Here is a tiny trained network, its code and every weight. The questions are about switching its units off for an input and a class, where a switched-off unit gives its printed mean instead of its output.

import numpy as np


def w(rows, s, z=0):
    codes = np.array(rows[::2]) - 128.0
    scale = np.full(codes.shape[1], s)
    scale[-1] = z or s
    return codes * scale


def f(y):
    return np.maximum(y, 0)


def log_softmax(a):
    a = a - a.max(-1, keepdims=True)
    return a - np.log(np.exp(a).sum(-1, keepdims=True))


def net(x, mask):
    res = np.array(x, float).reshape(1, 6) / 4 @ E
    y = f(res @ A[0][:, :-1].T + A[0][:, -1])
    res = res + np.where(mask, y, B[0][:, -1]) @ B[0][:, :-1]
    return log_softmax(res[-1] @ U[:, :-1].T + U[:, -1])


A, B = {}, {}
E = w([
[113,160,246,126,62,130,2,22],'x0',
[139,105,53,79,128,122,98,107],'x1',
[156,166,221,171,107,136,166,153],'x2',
[46,193,102,95,196,225,198,89],'x3',
[194,133,132,174,93,118,127,136],'x4',
[129,81,109,132,137,154,112,124],'x5',
],0.0061)
A[0] = w([
[211,14,139,102,132,78,89,132,141],'N1',
[135,111,77,87,123,64,255,178,205],'N2',
[55,174,126,28,219,217,170,74,228],'N3',
[82,123,73,198,158,84,154,146,48],'N4',
[94,91,31,158,162,117,99,158,143],'N5',
[78,90,182,110,202,124,145,126,1],'N6',
],0.0066,0.002)
B[0] = w([
[95,184,105,158,189,112,95,143,203],'N1',
[44,66,122,76,142,193,121,180,237],'N2',
[85,130,74,157,165,60,96,166,255],'N3',
[2,154,125,108,135,188,126,69,163],'N4',
[39,152,199,155,139,200,151,152,189],'N5',
[174,208,133,187,130,124,144,117,142],'N6',
],0.0087,0.0066)
U = w([
[90,115,173,142,149,123,103,131,253],'0',
[135,158,80,178,147,66,84,182,227],'1',
[123,144,93,168,117,105,117,138,243],'2',
[160,157,161,71,164,188,103,133,236],'3',
[47,85,162,108,2,173,134,114,110],'4',
[156,177,130,86,144,153,99,156,75],'5',
[192,100,120,96,117,127,189,66,3],'6',
],0.0056,0.0022)

Each question gives the input, the list of numbers given to net, and the class t.
The units are the neurons (one row each of A and B). Each row of codes is followed by its name. A weight is (code - 128) times the scale printed after its matrix; where a second scale follows, it is the last column's (A, B and U).
mask holds one flag per neuron, in row order. A switched-off neuron (its flag False) gives its mean, the last column of its row in B, instead of its output. The means were averaged over made-up inputs and are rounded, as every weight is.
A unit's drop is (log p(t) with every unit on - log p(t) with that unit switched off) / (log p(t) with every unit on - log p(t) with every unit switched off).
The circuit of an input: a set's keep is (log p(t) with only the set's units on - log p(t) with every unit switched off) / (log p(t) with every unit on - log p(t) with every unit switched off). Starting from all 6 units, units are removed one at a time, each time the one whose removal leaves the highest keep (on an exact tie, the one counted first), for as long as the keep stays at least 0.8.
circuit, biggest first: the units of the circuit, biggest drop first
k most important neurons: the k neurons with the biggest drops, biggest first
drop when u is switched off: that unit's drop, to one decimal
input [-7,-3,-5,-2,5,5], class 4: circuit, biggest first => [N2; N5; N4]
input [4,7,-6,8,3,8], class 1: circuit, biggest first => [N3]
input [-7,0,6,1,-4,-4], class 4: circuit, biggest first => [N2; N1]
input [-8,-1,-3,-6,-5,7], class 4: circuit, biggest first => [N2; N5]
input [-8,-6,-1,-7,1,6], class 4: circuit, biggest first => [N2; N3]
input [-6,1,-5,3,-1,3], class 4: 4 most important neurons => [N2; N5; N4; N1]
input [-8,-7,-7,-1,-3,-3], class 4: circuit, biggest first => [N2; N4; N5]
input [-2,6,0,7,-7,6], class 1: 2 most important neurons => [N3; N6]
input [-7,2,6,0,-3,-6], class 4: 4 most important neurons => [N2; N1; N4; N3]
input [-8,3,7,2,4,1], class 4: drop when N1 is switched off => 0.1
input [2,0,1,7,-2,0], class 1: drop when N5 is switched off => 0.1
input [4,1,2,8,-8,1], class 1: drop when N3 is switched off => 0.7
input [6,5,-3,7,-7,2], class 1: drop when N3 is switched off => 0.8
